Below are the code and all the weights of a small trained network. Each question names an input and a target symbol and asks about switching units off, where a switched-off unit gives its printed mean instead of its output.

import numpy as np


def w(rows, s, z=0):
    codes = np.array(rows[::2]) - 128.0
    scale = np.full(codes.shape[1], s)
    scale[-1] = z or s
    return codes * scale


def f(y):
    return np.maximum(y, 0)


def softmax(a):
    e = np.exp(a - a.max(-1, keepdims=True))
    return e / e.sum(-1, keepdims=True)


def log_softmax(a):
    a = a - a.max(-1, keepdims=True)
    return a - np.log(np.exp(a).sum(-1, keepdims=True))


def net(x, mask):
    ids = ['ΘΨαβδηλμξ'.index(c) for c in x.split()]
    T = len(ids)
    res = E[ids] + P[:T]
    u = 0
    for l in range(3):
        q, k, v = (res @ M[l].T for M in (Q, K, V))
        z = softmax(np.where(np.tri(T) > 0, q @ k.T / 2**0.5, -1e9)) @ v
        res = res + np.where(mask[u], z, O[l][:, -1]) @ O[l][:, :-1]
        u += 1
        y = f(res @ A[l][:, :-1].T + A[l][:, -1])
        res = res + np.where(mask[u : u + 8], y, B[l][:, -1]) @ B[l][:, :-1]
        u += 8
    return log_softmax(res[-1] @ U[:, :-1].T + U[:, -1])


Q, K, V, O, A, B = {}, {}, {}, {}, {}, {}
E = w([
[56,145,185],'Θ',
[82,195,88],'Ψ',
[144,111,113],'α',
[214,92,120],'β',
[254,126,97],'δ',
[97,172,53],'η',
[143,45,163],'λ',
[112,197,207],'μ',
[111,223,149],'ξ',
],0.017)
P = w([
[2,123,42],'0',
[177,128,116],'1',
[174,129,118],'2',
[172,131,115],'3',
[174,132,113],'4',
[171,132,118],'5',
[171,133,114],'6',
[169,132,114],'7',
[171,132,114],'8',
[170,132,116],'9',
],0.0077)
Q[0] = w([
[251,166,75],'L0H0',
[158,106,159],'L0H0',
],0.023)
K[0] = w([
[7,44,44],'L0H0',
[91,89,153],'L0H0',
],0.017)
V[0] = w([
[130,157,154],'L0H0',
[219,254,88],'L0H0',
],0.0024)
O[0] = w([
[107,80,94,95],'L0H0',
[11,70,28,254],'L0H0',
],0.0011,0.00045)
A[0] = w([
[186,2,189,83],'L0N0',
[148,10,174,181],'L0N1',
[191,86,87,67],'L0N2',
[99,87,53,26],'L0N3',
[129,37,201,2],'L0N4',
[76,6,204,152],'L0N5',
[136,126,52,75],'L0N6',
[208,68,115,213],'L0N7',
],0.0091,0.0028)
B[0] = w([
[172,194,52,227],'L0N0',
[112,182,63,213],'L0N1',
[79,87,200,197],'L0N2',
[126,58,157,148],'L0N3',
[184,50,103,161],'L0N4',
[246,192,153,191],'L0N5',
[152,83,92,177],'L0N6',
[61,168,195,253],'L0N7',
],0.013,0.0048)
Q[1] = w([
[4,224,195],'L1H0',
[9,161,44],'L1H0',
],0.021)
K[1] = w([
[11,88,186],'L1H0',
[2,30,67],'L1H0',
],0.022)
V[1] = w([
[29,1,103],'L1H0',
[231,28,166],'L1H0',
],0.0046)
O[1] = w([
[238,161,2,2],'L1H0',
[216,82,212,19],'L1H0',
],0.0035,0.0027)
A[1] = w([
[67,77,60,132],'L1N0',
[5,111,107,116],'L1N1',
[170,31,172,146],'L1N2',
[60,159,36,30],'L1N3',
[144,60,101,253],'L1N4',
[219,149,131,47],'L1N5',
[139,148,111,80],'L1N6',
[115,125,189,73],'L1N7',
],0.013,0.0043)
B[1] = w([
[207,63,157,208],'L1N0',
[104,246,118,184],'L1N1',
[75,197,176,134],'L1N2',
[82,5,121,253],'L1N3',
[116,229,56,178],'L1N4',
[109,73,52,226],'L1N5',
[113,112,152,172],'L1N6',
[153,61,90,175],'L1N7',
],0.02,0.0048)
Q[2] = w([
[46,194,156],'L2H0',
[141,197,7],'L2H0',
],0.017)
K[2] = w([
[24,193,209],'L2H0',
[10,173,11],'L2H0',
],0.013)
V[2] = w([
[3,111,94],'L2H0',
[220,46,81],'L2H0',
],0.0067)
O[2] = w([
[24,54,135,254],'L2H0',
[2,197,92,254],'L2H0',
],0.0093,0.0048)
A[2] = w([
[170,216,76,150],'L2N0',
[181,95,128,116],'L2N1',
[189,138,122,66],'L2N2',
[101,121,247,147],'L2N3',
[101,114,73,56],'L2N4',
[126,95,112,2],'L2N5',
[108,81,136,163],'L2N6',
[141,212,142,101],'L2N7',
],0.014,0.0069)
B[2] = w([
[3,132,168,171],'L2N0',
[174,104,58,148],'L2N1',
[134,186,100,136],'L2N2',
[204,146,254,172],'L2N3',
[233,155,154,251],'L2N4',
[139,185,239,148],'L2N5',
[82,90,71,198],'L2N6',
[92,98,158,139],'L2N7',
],0.016,0.014)
U = w([
[220,158,139,136],'Θ',
[124,59,50,234],'Ψ',
[103,142,123,108],'α',
[128,67,136,13],'β',
[128,130,111,208],'δ',
[226,125,39,146],'η',
[166,245,81,148],'λ',
[190,65,96,3],'μ',
[176,188,176,184],'ξ',
],0.012,0.0049)

Each question gives the input, a string of symbols that net reads in full, and the target symbol t.
The units are the heads (2 rows each of Q, K, V and O) and the neurons (one row each of A and B). Each row of codes is followed by its name. A weight is (code - 128) times the scale printed after its matrix; where a second scale follows, it is the last column's (O, A, B and U).
mask holds one flag per unit, layer by layer, with each layer's heads first. A switched-off unit (its flag False) gives its mean, the last column of its rows in O or B, instead of its output. The means were averaged over made-up inputs and are rounded, as every weight is.
A unit's drop is (log p(t) with every unit on - log p(t) with that unit switched off) / (log p(t) with every unit on - log p(t) with every unit switched off).
The circuit of an input: a set's keep is (log p(t) with only the set's units on - log p(t) with every unit switched off) / (log p(t) with every unit on - log p(t) with every unit switched off). Starting from the 12 units with the biggest drops (on a tie, the unit counted first), units are removed one at a time, each time the one whose removal leaves the highest keep (on an exact tie, the one counted first), for as long as the keep stays at least 0.8.
units of the circuit, in order: the units of the circuit, biggest drop first
unit that matters most: the unit with the biggest drop
k most important neurons: the k neurons with the biggest drops, biggest first
k most important neurons of layer l: the k neurons of layer l with the biggest drops, biggest first
input β ξ β α Θ ξ Θ, target Θ: units of the circuit, in order	(L1N3, L2H0)
input Θ μ Ψ δ η β ξ Θ, target Θ: units of the circuit, in order	(L2H0, L2N0)
input α α δ Θ η ξ δ λ δ ξ, target α: 2 most important neurons	(L0N7, L1N0)
input Ψ α α, target Ψ: units of the circuit, in order	(L1N3, L2N6, L2H0)
input η δ α δ ξ ξ Θ λ, target λ: most important neuron of layer 1	(L1N0)
input η α β α, target λ: 3 most important neurons	(L1N0, L1N4, L0N3)
input Ψ Θ Ψ ξ, target Ψ: units of the circuit, in order	(L1N3, L2N6, L2H0)
input Ψ β ξ λ Ψ α, target Ψ: 3 most important neurons of layer 2	(L2N3, L2N6, L2N5)
input η μ ξ, target λ: 3 most important neurons of layer 0	(L0N7, L0N3, L0N5)
input μ λ δ λ ξ ξ λ β μ, target Θ: 4 most important neurons	(L1N5, L1N0, L1N3, L0N5)
input η λ Ψ α ξ, target λ: 4 most important neurons	(L1N0, L0N7, L0N3, L0N1)
input δ μ β α, target η: 3 most important neurons	(L1N2, L0N2, L1N3)
input δ η ξ μ ξ ξ, target η: 2 most important neurons	(L0N7, L1N4)
input μ β ξ η, target η: most important neuron of layer 1	(L1N3)
input α β Ψ λ Θ λ η β, target α: 2 most important neurons of layer 0	(L0N0, L0N1)
input α α δ η δ β δ α β, target α: 2 most important neurons	(L0N2, L0N0)
input α Θ β Ψ α, target α: 3 most important neurons of layer 1	(L1N0, L1N3, L1N5)
input Θ μ α, target Θ: 4 most important neurons of layer 1	(L1N5, L1N3, L1N1, L1N4)
input α η μ η δ δ η β Ψ, target Ψ: 2 most important neurons	(L1N3, L2N6)
input α μ λ μ μ β ξ, target α: unit that matters most	L1N0
input δ λ δ λ μ α β, target η: 3 most important neurons	(L1N0, L1N4, L1N2)
